Below are the code and all the weights of a small trained network. Each question names an input and a target symbol and asks about switching units off, where a switched-off unit gives its printed mean instead of its output.

import numpy as np


def w(rows, s, z=0):
    codes = np.array(rows[::2]) - 128.0
    scale = np.full(codes.shape[1], s)
    scale[-1] = z or s
    return codes * scale


def f(y):
    return y / 2 * (1 + np.tanh(0.7978845608 * (y + 0.044715 * y**3)))


def softmax(a):
    e = np.exp(a - a.max(-1, keepdims=True))
    return e / e.sum(-1, keepdims=True)


def log_softmax(a):
    a = a - a.max(-1, keepdims=True)
    return a - np.log(np.exp(a).sum(-1, keepdims=True))


def net(x, mask):
    ids = ['ΓΞΨαεζημσ'.index(c) for c in x.split()]
    T = len(ids)
    res = E[ids] + P[:T]
    q, k, v = (res @ M[0].T for M in (Q, K, V))
    z = softmax(np.where(np.tri(T) > 0, q @ k.T / 3**0.5, -1e9)) @ v
    res = res + np.where(mask[0], z, O[0][:, -1]) @ O[0][:, :-1]
    y = f(res @ A[0][:, :-1].T + A[0][:, -1])
    res = res + np.where(mask[1:25], y, B[0][:, -1]) @ B[0][:, :-1]
    return log_softmax(res[-1] @ U[:, :-1].T + U[:, -1])


Q, K, V, O, A, B = {}, {}, {}, {}, {}, {}
E = w([
[136,141,15,210],'Γ',
[154,79,169,86],'Ξ',
[164,109,149,131],'Ψ',
[174,137,202,155],'α',
[94,72,168,128],'ε',
[99,78,119,51],'ζ',
[229,121,174,144],'η',
[252,111,96,83],'μ',
[149,62,66,14],'σ',
],0.014)
P = w([
[1,68,208,56],'0',
[209,96,131,152],'1',
[208,84,141,160],'2',
[200,78,132,166],'3',
[194,65,133,159],'4',
[199,61,135,174],'5',
],0.0085)
Q[0] = w([
[173,102,178,157],'H0',
[139,116,115,107],'H0',
[72,251,107,146],'H0',
],0.017)
K[0] = w([
[31,241,120,121],'H0',
[106,125,252,122],'H0',
[200,99,70,227],'H0',
],0.011)
V[0] = w([
[225,160,69,97],'H0',
[250,184,213,208],'H0',
[238,96,14,2],'H0',
],0.0097)
O[0] = w([
[249,125,23,58,83],'H0',
[169,55,146,139,9],'H0',
[186,151,118,48,192],'H0',
],0.011,0.013)
A[0] = w([
[118,71,167,148,178],'N0',
[105,184,176,159,99],'N1',
[132,154,168,188,168],'N2',
[122,126,41,121,140],'N3',
[104,2,139,95,206],'N4',
[44,136,70,100,108],'N5',
[184,68,206,77,106],'N6',
[192,135,77,155,161],'N7',
[201,130,33,141,98],'N8',
[172,40,192,140,100],'N9',
[187,200,134,74,162],'N10',
[119,85,104,32,138],'N11',
[103,184,202,156,118],'N12',
[114,155,183,149,58],'N13',
[27,56,82,134,253],'N14',
[59,49,170,170,4],'N15',
[89,97,130,92,142],'N16',
[201,161,136,206,252],'N17',
[71,92,124,97,119],'N18',
[50,153,128,84,117],'N19',
[91,75,146,75,31],'N20',
[118,124,169,118,102],'N21',
[102,233,115,150,136],'N22',
[44,53,100,239,57],'N23',
],0.0095,0.0045)
B[0] = w([
[223,198,197,99,176],'N0',
[77,121,67,102,154],'N1',
[114,79,196,150,161],'N2',
[15,57,186,136,157],'N3',
[142,185,159,94,182],'N4',
[95,151,74,109,167],'N5',
[118,64,19,72,158],'N6',
[73,87,90,103,151],'N7',
[95,119,177,144,165],'N8',
[163,116,97,1,178],'N9',
[104,135,100,235,248],'N10',
[186,148,127,170,205],'N11',
[85,145,108,80,168],'N12',
[143,175,150,126,144],'N13',
[97,83,171,98,182],'N14',
[189,144,75,156,186],'N15',
[202,148,120,141,150],'N16',
[35,117,156,96,164],'N17',
[162,126,142,163,149],'N18',
[165,141,168,168,186],'N19',
[134,134,120,183,139],'N20',
[148,125,139,105,137],'N21',
[64,111,149,77,188],'N22',
[205,132,28,211,191],'N23',
],0.0056,0.014)
U = w([
[69,98,77,141,154],'Γ',
[122,151,185,126,250],'Ξ',
[145,152,157,137,203],'Ψ',
[213,175,155,182,107],'α',
[121,157,121,187,30],'ε',
[72,138,160,86,70],'ζ',
[174,145,185,54,151],'η',
[174,149,44,122,105],'μ',
[165,254,94,107,120],'σ',
],0.0093,0.0022)

Each question gives the input, a string of symbols that net reads in full, and the target symbol t.
The units are the heads (3 rows each of Q, K, V and O) and the neurons (one row each of A and B). Each row of codes is followed by its name. A weight is (code - 128) times the scale printed after its matrix; where a second scale follows, it is the last column's (O, A, B and U).
mask holds one flag per unit, heads first, then neurons. A switched-off unit (its flag False) gives its mean, the last column of its rows in O or B, instead of its output. The means were averaged over made-up inputs and are rounded, as every weight is.
A unit's drop is (log p(t) with every unit on - log p(t) with that unit switched off) / (log p(t) with every unit on - log p(t) with every unit switched off).
The circuit of an input: a set's keep is (log p(t) with only the set's units on - log p(t) with every unit switched off) / (log p(t) with every unit on - log p(t) with every unit switched off). Starting from the 12 units with the biggest drops (on a tie, the unit counted first), units are removed one at a time, each time the one whose removal leaves the highest keep (on an exact tie, the one counted first), for as long as the keep stays at least 0.8.
units of the circuit, in order: the units of the circuit, biggest drop first
k most important neurons: the k neurons with the biggest drops, biggest first
drop of u: that unit's drop, to one decimal
input ε σ η σ σ, target ε: units of the circuit, in order => (H0, N23)
input η σ σ α Ψ, target η: units of the circuit, in order => (H0, N10, N9, N23)
input ζ η Γ, target Γ: most important neuron => (N0)
input μ α σ μ, target μ: units of the circuit, in order => (H0, N6)
input η η η η σ, target η: 2 most important neurons => (N10, N4)
input σ ζ σ ε Γ, target Γ: units of the circuit, in order => (N3, N0, N4, N11)
input η ζ σ η, target η: 3 most important neurons => (N10, N9, N23)
input ε ζ Ξ, target ε: 3 most important neurons => (N23, N1, N15)
input α σ σ μ Ξ σ, target α: 2 most important neurons => (N23, N0)
input μ σ σ η σ, target μ: 2 most important neurons => (N6, N11)
input η σ Ξ η σ ζ, target η: units of the circuit, in order => (H0, N10, N23, N4)
input η μ η σ μ μ, target η: 2 most important neurons => (N10, N9)
input μ σ σ σ α, target μ: drop of H0 => 1.3
input ζ σ α η Ξ, target ζ: drop of N1 => 0.1
input η σ Ψ Ξ, target η: drop of N9 => 0.2
